Below are the code and all the weights of a small trained network. Each question names an input and a target symbol and asks about switching units off, where a switched-off unit gives its printed mean instead of its output.

import numpy as np


def w(rows, s, z=0):
    codes = np.array(rows[::2]) - 128.0
    scale = np.full(codes.shape[1], s)
    scale[-1] = z or s
    return codes * scale


def f(y):
    return y / 2 * (1 + np.tanh(0.7978845608 * (y + 0.044715 * y**3)))


def softmax(a):
    e = np.exp(a - a.max(-1, keepdims=True))
    return e / e.sum(-1, keepdims=True)


def log_softmax(a):
    a = a - a.max(-1, keepdims=True)
    return a - np.log(np.exp(a).sum(-1, keepdims=True))


def net(x, mask):
    ids = ['ΔΘΞΣΨΩαβηλμπ'.index(c) for c in x.split()]
    T = len(ids)
    res = E[ids] + P[:T]
    u = 0
    for l in range(2):
        q, k, v = (res @ M[l].T for M in (Q, K, V))
        z = softmax(np.where(np.tri(T) > 0, q @ k.T / 4**0.5, -1e9)) @ v
        res = res + np.where(mask[u], z, O[l][:, -1]) @ O[l][:, :-1]
        u += 1
        y = f(res @ A[l][:, :-1].T + A[l][:, -1])
        res = res + np.where(mask[u : u + 4], y, B[l][:, -1]) @ B[l][:, :-1]
        u += 4
    return log_softmax(res[-1] @ U[:, :-1].T + U[:, -1])


Q, K, V, O, A, B = {}, {}, {}, {}, {}, {}
E = w([
[115,95,155,65],'Δ',
[134,201,114,164],'Θ',
[140,120,153,196],'Ξ',
[218,90,61,145],'Σ',
[218,140,66,197],'Ψ',
[253,138,114,135],'Ω',
[144,118,51,133],'α',
[198,86,121,215],'β',
[98,22,115,154],'η',
[111,211,47,141],'λ',
[222,165,167,138],'μ',
[198,138,192,175],'π',
],0.014)
P = w([
[22,205,26,254],'0',
[190,94,110,50],'1',
[199,103,109,64],'2',
[211,101,116,65],'3',
[198,104,125,70],'4',
[189,115,103,73],'5',
[190,109,102,66],'6',
[176,112,116,71],'7',
[173,118,118,68],'8',
[186,110,106,65],'9',
[157,111,95,75],'10',
[177,118,110,64],'11',
[179,141,86,61],'12',
[184,147,106,77],'13',
],0.007)
Q[0] = w([
[143,162,80,251],'L0H1',
[74,156,200,93],'L0H1',
[147,67,126,94],'L0H1',
[239,190,134,151],'L0H1',
],0.022)
K[0] = w([
[166,108,116,217],'L0H1',
[167,169,145,53],'L0H1',
[94,97,106,83],'L0H1',
[91,204,82,251],'L0H1',
],0.024)
V[0] = w([
[232,97,101,232],'L0H1',
[68,72,74,126],'L0H1',
[150,54,3,47],'L0H1',
[174,193,156,57],'L0H1',
],0.011)
O[0] = w([
[131,78,138,2,254],'L0H1',
[31,205,121,88,159],'L0H1',
[162,242,194,100,115],'L0H1',
[228,86,100,207,47],'L0H1',
],0.0097,0.0087)
A[0] = w([
[255,106,150,50,94],'L0N1',
[165,137,30,137,254],'L0N2',
[123,219,84,98,232],'L0N3',
[238,225,150,163,90],'L0N4',
],0.0076,0.0058)
B[0] = w([
[100,151,157,187,215],'L0N1',
[94,122,247,144,205],'L0N2',
[174,81,187,184,246],'L0N3',
[47,95,20,93,132],'L0N4',
],0.011)
Q[1] = w([
[226,186,13,121],'L1H1',
[252,170,5,41],'L1H1',
[150,147,133,141],'L1H1',
[156,203,157,62],'L1H1',
],0.019)
K[1] = w([
[115,110,191,72],'L1H1',
[138,80,251,60],'L1H1',
[119,127,124,130],'L1H1',
[111,66,143,154],'L1H1',
],0.025)
V[1] = w([
[208,158,149,12],'L1H1',
[199,73,209,162],'L1H1',
[179,94,84,176],'L1H1',
[162,248,167,152],'L1H1',
],0.015)
O[1] = w([
[167,138,250,80,4],'L1H1',
[78,73,190,217,216],'L1H1',
[181,47,121,170,51],'L1H1',
[128,224,210,227,157],'L1H1',
],0.015,0.013)
A[1] = w([
[122,145,34,102,202],'L1N1',
[177,225,105,255,11],'L1N2',
[133,183,183,191,162],'L1N3',
[221,196,169,129,4],'L1N4',
],0.0099,0.0039)
B[1] = w([
[165,163,159,150,201],'L1N1',
[105,103,149,79,247],'L1N2',
[142,170,76,130,254],'L1N3',
[215,4,123,134,156],'L1N4',
],0.018,0.03)
U = w([
[101,125,74,38,175],'Δ',
[162,70,59,38,165],'Θ',
[176,184,139,71,31],'Ξ',
[182,139,32,143,114],'Σ',
[167,112,110,2,100],'Ψ',
[175,120,111,43,179],'Ω',
[159,115,109,64,91],'α',
[202,136,32,40,1],'β',
[126,69,140,98,102],'η',
[147,158,183,126,243],'λ',
[206,116,146,75,169],'μ',
[132,108,213,33,136],'π',
],0.0045,0.0042)

Each question gives the input, a string of symbols that net reads in full, and the target symbol t.
The units are the heads (4 rows each of Q, K, V and O) and the neurons (one row each of A and B). Each row of codes is followed by its name. A weight is (code - 128) times the scale printed after its matrix; where a second scale follows, it is the last column's (O, A, B and U).
mask holds one flag per unit, layer by layer, with each layer's heads first. A switched-off unit (its flag False) gives its mean, the last column of its rows in O or B, instead of its output. The means were averaged over made-up inputs and are rounded, as every weight is.
A unit's drop is (log p(t) with every unit on - log p(t) with that unit switched off) / (log p(t) with every unit on - log p(t) with every unit switched off).
The circuit of an input: a set's keep is (log p(t) with only the set's units on - log p(t) with every unit switched off) / (log p(t) with every unit on - log p(t) with every unit switched off). Starting from all 10 units, units are removed one at a time, each time the one whose removal leaves the highest keep (on an exact tie, the one counted first), for as long as the keep stays at least 0.8.
units of the circuit, in order: the units of the circuit, biggest drop first
unit that matters most: the unit with the biggest drop
k most important neurons: the k neurons with the biggest drops, biggest first
top k neurons in layer l: the k neurons of layer l with the biggest drops, biggest first
drop of u: that unit's drop, to one decimal
input Σ λ Θ λ λ Ψ Ψ Θ, target μ: 2 most important neurons	(L1N4 L1N3)
input λ β Ψ μ α η η, target Δ: 2 most important neurons	(L1N2 L0N3)
input μ α α λ μ Σ Θ Ξ Θ λ, target η: units of the circuit, in order	(L0H1 L1H1 L0N2)
input λ Σ Ξ λ π, target Δ: 2 most important neurons	(L1N2 L0N3)
input Θ π Θ Ω Σ λ μ β λ α Σ, target Σ: unit that matters most	L0H1
input Σ Ξ μ, target μ: units of the circuit, in order	(L1N4 L1H1 L0H1)
input Θ Θ η, target Σ: units of the circuit, in order	(L1H1 L0H1)
input Θ λ λ λ π, target Σ: units of the circuit, in order	(L0H1 L1H1)
input λ Ψ μ Σ Ξ Ξ Θ α λ Ξ Θ λ λ Θ, target Δ: units of the circuit, in order	(L1N2 L1H1 L0H1)
input η Θ Ω α Θ Θ μ, target Ξ: units of the circuit, in order	(L0H1 L1H1 L1N1)
input Ξ λ π λ Ξ Θ, target β: 2 most important neurons	(L1N1 L0N3)
input π Θ Σ λ η, target Θ: units of the circuit, in order	(L0H1 L1H1)
input π Ψ Θ λ λ, target Θ: units of the circuit, in order	(L0H1 L1H1)
input Ξ Σ Σ Σ α λ Ξ λ α Σ, target β: 4 most important neurons	(L1N1 L0N3 L0N2 L1N2)
input Ψ Σ Θ, target π: most important neuron	(L1N3)
input μ Θ η λ Ψ Θ Σ λ α, target η: top 2 neurons in layer 1	(L1N3 L1N1)
input Ω π Σ Θ Ω Σ Σ Ω β Θ Ψ, target λ: top 2 neurons in layer 0	(L0N1 L0N2)
input Θ λ η λ, target Σ: top 2 neurons in layer 1	(L1N2 L1N1)
input Σ Σ Ψ η α Σ Θ λ, target μ: top 2 neurons in layer 1	(L1N4 L1N3)
input λ μ Ξ Θ Σ, target Δ: most important neuron	(L1N2)
input λ λ π Θ Θ Ψ Σ Θ Σ η α, target Δ: 2 most important neurons	(L1N2 L0N3)
input Ξ λ π μ Θ Θ Θ λ λ Θ λ λ, target β: units of the circuit, in order	(L1H1 L0H1 L1N1)
input μ π Ω λ Ξ λ β Ω β Θ, target η: 2 most important neurons	(L0N2 L1N3)
input Ψ λ Ψ Ψ Ψ λ η Σ Ω α Θ Σ η, target π: 2 most important neurons	(L1N3 L0N1)
input μ μ Θ Θ Θ Θ λ Ψ, target η: top 2 neurons in layer 1	(L1N3 L1N1)
input η Ψ μ Θ, target Ξ: 2 most important neurons	(L1N1 L1N2)
input β Σ λ λ Σ Θ η Σ η Ξ β π, target Ψ: drop of L0N1	0.1
input π Θ Ω Ψ λ Ξ λ Σ Ψ λ, target Θ: drop of L1N3	0.1
